[128 = 0]

[163 147 138 124 146  75 149 131 164  88  93 143 132 131 148 120 138 130
 154 120 110 117 152  35   4 162 119  93 148 138 115 159 166  78 130] -> z292.S
[173 156 144 132 147  73 152 131 178  48  96 122  99 150 148 135 139  93
 143  86 106 128 148  47  93 167 129  98 149 144  81 192 177  76 121] -> z292.S
[154 172 150  99 138  80 130 129 129  71  97 162 132 149 134 117 108 125
 137  61  97 107 135  39 103 165 138 114 141 141  92 136 160  82 139] -> z292.S
[156 140 134 120 150  66 148 122 172  82  91 139 109 138 165 128 115 118
 150  83 119 111 147  36  97 140 134  94 152 132 110 145 156 101 118] -> z292.N
[107 120 150  78 146 104 133 128 161 181 124 167 166  71 126 126 130 151
 117  88 122 111 185 146 151 121 123 111 150 128 101 106 142 119 122] -> z839.Q
[109 129 139 118 113  90 139 138 141 149 142 136  77 128 136 127  93 118
 128 103 135 129 116 149 137  82 164 129 145 106 150 137 131 181 111] -> z370.R
[120 129 109 138 120 123 123 132 124 170 137 121 127  87 132 117 115 152
 128 124 131 104 167 148 136 122 133 116 131 132 160  89 107 166 133] -> z370.R
[160 154 135 158 129  89 157 133 129  63 120 116  65 152 142 160 119 100
 132  87 139 134 134 105 104 152 131 106 112 133 103 183 149 115 113] -> z292.S
[130 133 125 114 133 142 131 127 110 178 142 116 132 110 126 143 112 142
 129 146 131 123 153 164 159 108 124 141 131 128 162 105 114 165 117] -> z370.R
[151 132 137  63 138 125 119 121 184 173 115 165 186  67 108 142 129 154
 121  91 120 106 179 127 128 134 124  98 170 136 112  96 156 116 135] -> z839.M
[174 157 117 127 158  82 145 120 172 107  95 144 135  99 129 130 135 149
 147  95  94  91 174  57  96 193 109  93 174 154 105 170 181 111 131] -> z292.S
[134 139 107 109 137  84 134 124 162 185 117 133 154  72 131 139 102 145
 138 117  81  95 217 136 117 151 122  74 168 148 161 140 147 164 125] -> z370.U
[145 140 193  66 147 133 131 124 156 188 124 160 184  51 127 116 126 147
 129  86 140 111 193 130 142 154 140 122 158 139  97  92 140 108 127] -> z839.Q
[163 132 131 124 142  95 144 127 166 118 111 140 117 119 135 120 140 137
 147  97 105 118 161  96 115 166 123 111 149 138  90 156 164 111 123] -> z292.S
[161 141 155  58 144 123 121 126 162 169 107 182 174  67 113 114 139 151
 120  74 123 112 184 130 118 150 138  93 153 136 108 109 167 112 140] -> z839.Q
[141 143 132  79 141 136 118 126 163 146 111 175 190  86 103 117 125 147
 128  76 120 126 161 137 121 162 135 102 138 150 106 100 153 115 128] -> z839.M
[173 147 146 127 145  69 157  94 123  63  98 146 118 154 140 118 117 113
 143  82 128 107 140  98 106 165 138  89 137 131  96 157 173  90 124] -> z292.S
[119 136 103 139 141 109 116 126 146 183 131 149 137  74 127 117 120 159
 126 139 107 104 192 169 130 161  84  76 153 155 162 130 145 175 122] -> z370.U
[148 145 120  67 135  79 125 115 183 157  88 166 177 100 144  95 124 164
 136  71 129 102 167  51 117 140 132 146 149 144 108  74 149 103 134] -> z839.M
[110 114 113 126 133 100 145 121 150 179 133 108 114  78 145 137 102 153
 142 136 137 113 198 136 126 118 131  95 144 142 175 139 121 175 130] -> z370.R
[138 139 115 120 138  90 129 117 141 134 105 187 112 137 134 117 113 136
 126 105 113 116 134  88 125 131 121 139 128 138 140 127 137 159 110] -> z370.U
[136 138 110 115 126  90 128 125 139 142 122 157 132  91 124 124  99 145
 145  98  97  98 175 138 109 164 124  83 134 156 153  52 134 187 113] -> z370.U
[128 144 114 118 138 110 151 125 145 164 135 141 132  71 126 126 108 157
 133 108 121 107 182 158 143 135 135  95 145 140 158 123 134 174 109] -> z370.R
[146 148 145 135 143  58 150 114 154  53 115 146 113 117 151 122 100  99
 146  95 123 118 148  40 100 166 121  93 150 149  97 146 143  95 149] -> z292.S
[140 101 144  45 140 126 126 138 176 196 111 168 174  81 128 111 140 157
 142  79 136 122 178 107 146 119 169 131 158 126 107  84 143 113 128] -> z839.Q
[164 139 122  49 151 112 106 117 203 184  97 175 197 106 108  94 132 157
 138  68 109 113 168  99 111 138 142 129 141 134 110  85 161 127 127] -> z839.M
[134 127 154  80 134 112 126 125 166 148 110 166 164 103 115  91 122 142
 131 104 124 116 177 111 125 128 127  90 157 126 110  94 156 105 140] -> z839.M
[125 141 124 125 116 114 147 143 117 180 160 115  67 194 139 126 132 109
 102 122 153 157 111 145 148  75 152 220  96 116 144 141  97 186  71] -> z370.U
[156 143 134 119 154  76 156 129 145  83 101 144 123 103 148 134 120 141
 148  85 119 103 160  65 108 223 135  78 153 161  78 150 175  95 131] -> z292.S
[105 135 111 113 137  96 123 118 124 170 120 139 138  76 136 121  92 165
 132 124 110 110 179 119 143 140 116 112 148 142 173  89 125 165 126] -> z370.R
[139 134 138 120 142  97 145 138 141  99 104 148 146 128 133 143 132 136
 137 105 126 117 143  54 116 178  99 117 145 145  95 127 159  95 137] -> z292.S
[150 145 139 130 142  63 157 132 168  89  92 125  90 134 139 162 123 109
 136  91 123 113 134  71 104 124 135 111 128 142 103 203 150 106 115] -> z292.S
[155 154 139 117 140 107 137 116 165 128 100 145 139 112 140 112 154 137
 154  97 118 107 147  55 121 165 108 125 154 142  79 151 171  84 125] -> z292.N
[140 143 138 139 155  92 128 114 177  72 107 161 126 111 143 134 132 120
 137  91 111 110 140  73  95 189 115  84 150 138  72 158 180  69 131] -> z292.S
[116 150 108 109 123 116 142 126 121 186 147 149 136  52  97 132  99 152
 123 115 119 123 190 179 143 138 137  92 137 137 162 138 133 192 123] -> z370.R
[135 142 135  63 131 127 127 115 165 175 109 195 185  93 110 131 115 151
 124  87 121  99 181 142 132 150 148  71 144 134 124  81 164 109 131] -> z839.Q
[150 139 123 128 136  72 147 139 163  97  95 116 100 133 153 123 125 136
 155  82 119 105 160  68 109 160 115 116 144 118  93 170 162 110 115] -> z292.S
[109 138 125 112 138 107 140 122 169  90  71 165 129 137 134 105 113 134
 150  71 103 110 144  47  96 176 120 105 133 150 103 137 245 106 129] -> z292.N
[111 133 128 121 134  86 146 137 122 151 119 132 110  87 141 126  91 148
 131 125 127  94 175 138 129 127 138  82 154 139 178 116 122 171 129] -> z370.R
